Below are the code and all the weights of a small trained network. Each question names an input and a class and asks about switching units off, where a switched-off unit gives its printed mean instead of its output.

import numpy as np


def w(rows, s, z=0):
    codes = np.array(rows[::2]) - 128.0
    scale = np.full(codes.shape[1], s)
    scale[-1] = z or s
    return codes * scale


def f(y):
    return np.maximum(y, 0)


def log_softmax(a):
    a = a - a.max(-1, keepdims=True)
    return a - np.log(np.exp(a).sum(-1, keepdims=True))


def net(x, mask):
    res = np.array(x, float).reshape(1, 2) / 4 @ E
    y = f(res @ A[0][:, :-1].T + A[0][:, -1])
    res = res + np.where(mask, y, B[0][:, -1]) @ B[0][:, :-1]
    return log_softmax(res[-1] @ U[:, :-1].T + U[:, -1])


A, B = {}, {}
E = w([
[194,47,1],'x0',
[10,214,81],'x1',
],0.0086)
A[0] = w([
[130,140,76,133],'n0',
[160,130,177,132],'n1',
[31,186,230,112],'n2',
[176,100,169,2],'n3',
[88,165,114,25],'n4',
[126,157,198,10],'n5',
[35,208,110,93],'n6',
[166,193,138,83],'n7',
[66,144,188,25],'n8',
[69,195,105,38],'n9',
[111,189,74,39],'n10',
[98,174,73,28],'n11',
[7,176,119,86],'n12',
[182,161,64,29],'n13',
[57,169,167,150],'n14',
[83,160,149,13],'n15',
[101,139,176,40],'n16',
],0.015,0.0074)
B[0] = w([
[128,149,45,156],'n0',
[195,176,159,161],'n1',
[35,156,67,252],'n2',
[196,51,233,147],'n3',
[156,27,202,152],'n4',
[27,51,74,156],'n5',
[179,155,223,223],'n6',
[76,86,117,138],'n7',
[35,93,56,172],'n8',
[167,104,201,182],'n9',
[68,22,173,156],'n10',
[123,101,188,155],'n11',
[172,151,199,223],'n12',
[60,9,59,145],'n13',
[109,165,25,211],'n14',
[95,70,195,155],'n15',
[109,22,180,151],'n16',
],0.011,0.015)
U = w([
[78,125,67,57],'0',
[198,169,251,3],'1',
[156,233,100,227],'2',
],0.015,0.0062)

Each question gives the input, the list of numbers given to net, and the class t.
The units are the neurons (one row each of A and B). Each row of codes is followed by its name. A weight is (code - 128) times the scale printed after its matrix; where a second scale follows, it is the last column's (A, B and U).
mask holds one flag per neuron, in row order. A switched-off neuron (its flag False) gives its mean, the last column of its row in B, instead of its output. The means were averaged over made-up inputs and are rounded, as every weight is.
A unit's drop is (log p(t) with every unit on - log p(t) with that unit switched off) / (log p(t) with every unit on - log p(t) with every unit switched off).
The circuit of an input: a set's keep is (log p(t) with only the set's units on - log p(t) with every unit switched off) / (log p(t) with every unit on - log p(t) with every unit switched off). Starting from the 12 units with the biggest drops (on a tie, the unit counted first), units are removed one at a time, each time the one whose removal leaves the highest keep (on an exact tie, the one counted first), for as long as the keep stays at least 0.8.
circuit, biggest first: the units of the circuit, biggest drop first
top k neurons: the k neurons with the biggest drops, biggest first
drop of u: that unit's drop, to one decimal
input [4,5], class 1: circuit, biggest first => [n2]
input [7,8], class 1: circuit, biggest first => [n2, n14]
input [-2,-3], class 2: top 3 neurons => [n6, n12, n9]
input [3,-1], class 2: top 3 neurons => [n2, n8, n5]
input [0,-1], class 2: top 3 neurons => [n6, n12, n9]
input [0,-3], class 2: top 4 neurons => [n6, n12, n9, n4]
input [-6,4], class 0: top 2 neurons => [n2, n14]
input [0,-2], class 2: top 2 neurons => [n6, n12]
input [2,-3], class 2: top 2 neurons => [n6, n12]
input [-3,0], class 2: top 2 neurons => [n10, n13]
input [-3,-1], class 2: top 3 neurons => [n10, n13, n8]
input [-6,8], class 1: top 4 neurons => [n6, n12, n9, n4]
input [-6,7], class 1: drop of n6 => 9.4
input [-2,6], class 1: drop of n6 => 0.4
input [-8,-4], class 0: drop of n12 => 0.0
input [-4,-2], class 0: circuit, biggest first => [n6]
